Below are the code and all the weights of a small trained network. Each question names an input and a class and asks about switching units off, where a switched-off unit gives its printed mean instead of its output.

import numpy as np


def w(rows, s, z=0):
    codes = np.array(rows[::2]) - 128.0
    scale = np.full(codes.shape[1], s)
    scale[-1] = z or s
    return codes * scale


def f(y):
    return np.maximum(y, 0)


def log_softmax(a):
    a = a - a.max(-1, keepdims=True)
    return a - np.log(np.exp(a).sum(-1, keepdims=True))


def net(x, mask):
    res = np.array(x, float).reshape(1, 7) / 4 @ E
    y = f(res @ A[0][:, :-1].T + A[0][:, -1])
    res = res + np.where(mask, y, B[0][:, -1]) @ B[0][:, :-1]
    return log_softmax(res[-1] @ U[:, :-1].T + U[:, -1])


A, B = {}, {}
E = w([
[135,201,87,67,135,55],'x0',
[255,130,95,60,137,117],'x1',
[91,75,59,179,152,103],'x2',
[136,191,52,176,80,47],'x3',
[164,118,146,203,72,198],'x4',
[164,94,63,191,222,125],'x5',
[150,82,180,126,170,65],'x6',
],0.0074)
A[0] = w([
[173,89,102,101,205,96,221],'neuron 1',
[107,242,125,150,99,128,125],'neuron 2',
[173,97,68,235,184,146,251],'neuron 3',
[216,84,116,148,153,132,202],'neuron 4',
[95,91,144,34,203,93,202],'neuron 5',
[84,107,118,92,225,108,205],'neuron 6',
[26,206,98,84,144,93,209],'neuron 7',
[136,182,74,175,78,83,178],'neuron 8',
[129,158,63,37,79,34,186],'neuron 9',
[107,151,55,125,136,65,225],'neuron 10',
[183,68,133,83,104,168,116],'neuron 11',
[181,115,191,56,85,191,193],'neuron 12',
[147,161,205,19,91,216,190],'neuron 13',
[101,171,113,95,62,109,184],'neuron 14',
[198,88,75,148,212,116,234],'neuron 15',
[194,114,62,178,164,136,174],'neuron 16',
[146,124,175,83,76,150,191],'neuron 17',
[134,58,215,179,105,186,225],'neuron 18',
[191,120,48,185,97,115,175],'neuron 19',
[77,190,98,152,2,124,213],'neuron 20',
[67,189,88,153,54,120,203],'neuron 21',
[162,196,208,34,79,180,222],'neuron 22',
[206,74,93,97,114,181,139],'neuron 23',
[105,101,125,229,141,159,246],'neuron 24',
[85,83,115,148,66,125,195],'neuron 25',
[178,142,209,121,98,126,143],'neuron 26',
[196,175,98,165,120,173,214],'neuron 27',
[53,104,156,215,87,171,202],'neuron 28',
],0.0086,0.003)
B[0] = w([
[141,228,65,98,124,101,210],'neuron 1',
[170,135,170,141,90,161,193],'neuron 2',
[114,89,62,134,60,116,255],'neuron 3',
[114,149,70,101,125,169,199],'neuron 4',
[109,193,82,129,254,48,213],'neuron 5',
[108,174,90,155,165,53,199],'neuron 6',
[161,166,177,162,146,104,224],'neuron 7',
[179,146,180,148,69,162,216],'neuron 8',
[156,206,162,126,176,157,247],'neuron 9',
[201,165,159,169,103,87,219],'neuron 10',
[95,165,128,99,140,151,178],'neuron 11',
[48,51,150,33,212,205,223],'neuron 12',
[69,89,163,53,250,213,248],'neuron 13',
[171,130,213,116,151,152,198],'neuron 14',
[133,195,9,93,85,115,225],'neuron 15',
[160,113,31,104,53,160,204],'neuron 16',
[74,89,197,68,167,184,193],'neuron 17',
[52,46,105,125,156,110,248],'neuron 18',
[160,125,117,114,45,206,209],'neuron 19',
[189,75,206,160,105,146,241],'neuron 20',
[155,114,193,165,104,138,223],'neuron 21',
[113,128,146,52,195,187,251],'neuron 22',
[118,155,119,85,123,161,187],'neuron 23',
[73,44,85,218,45,73,242],'neuron 24',
[110,91,170,179,148,107,190],'neuron 25',
[121,110,138,91,138,173,180],'neuron 26',
[157,118,124,113,86,184,198],'neuron 27',
[117,28,136,167,154,52,249],'neuron 28',
],0.006,0.0082)
U = w([
[83,120,196,26,225,167,103],'0',
[79,76,147,200,133,64,245],'1',
[127,218,114,117,228,32,122],'2',
[210,168,254,132,111,136,61],'3',
[151,144,71,96,73,144,93],'4',
],0.0096,0.0011)

Each question gives the input, the list of numbers given to net, and the class t.
The units are the neurons (one row each of A and B). Each row of codes is followed by its name. A weight is (code - 128) times the scale printed after its matrix; where a second scale follows, it is the last column's (A, B and U).
mask holds one flag per neuron, in row order. A switched-off neuron (its flag False) gives its mean, the last column of its row in B, instead of its output. The means were averaged over made-up inputs and are rounded, as every weight is.
A unit's drop is (log p(t) with every unit on - log p(t) with that unit switched off) / (log p(t) with every unit on - log p(t) with every unit switched off).
The circuit of an input: a set's keep is (log p(t) with only the set's units on - log p(t) with every unit switched off) / (log p(t) with every unit on - log p(t) with every unit switched off). Starting from the 12 units with the biggest drops (on a tie, the unit counted first), units are removed one at a time, each time the one whose removal leaves the highest keep (on an exact tie, the one counted first), for as long as the keep stays at least 0.8.
circuit, biggest first: the units of the circuit, biggest drop first
k most important neurons: the k neurons with the biggest drops, biggest first
drop when u is switched off: that unit's drop, to one decimal
input [0,7,3,8,-7,8,7], class 4: circuit, biggest first	(neuron 16)
input [3,-6,-4,7,8,3,2], class 3: circuit, biggest first	(neuron 8; neuron 20)
input [8,-4,5,-8,-8,-6,-2], class 2: circuit, biggest first	(neuron 5; neuron 6)
input [-3,1,8,-1,1,6,7], class 4: circuit, biggest first	(neuron 15; neuron 16)
input [1,-4,8,0,-3,8,6], class 2: 3 most important neurons	(neuron 6; neuron 1; neuron 5)
input [0,3,4,-5,0,5,7], class 2: 2 most important neurons	(neuron 5; neuron 6)
input [3,-1,-5,3,-5,8,-8], class 4: 2 most important neurons	(neuron 16; neuron 15)
input [-5,-8,-5,1,6,-5,5], class 1: 2 most important neurons	(neuron 28; neuron 24)
input [7,7,-8,4,-1,-1,1], class 0: drop when neuron 13 is switched off	0.1
input [-6,-3,7,-8,-1,-6,7], class 1: drop when neuron 9 is switched off	0.1
input [-5,-5,-1,-2,-6,8,1], class 1: drop when neuron 15 is switched off	-0.1
input [-2,7,-3,4,-5,0,0], class 2: drop when neuron 20 is switched off	0.2
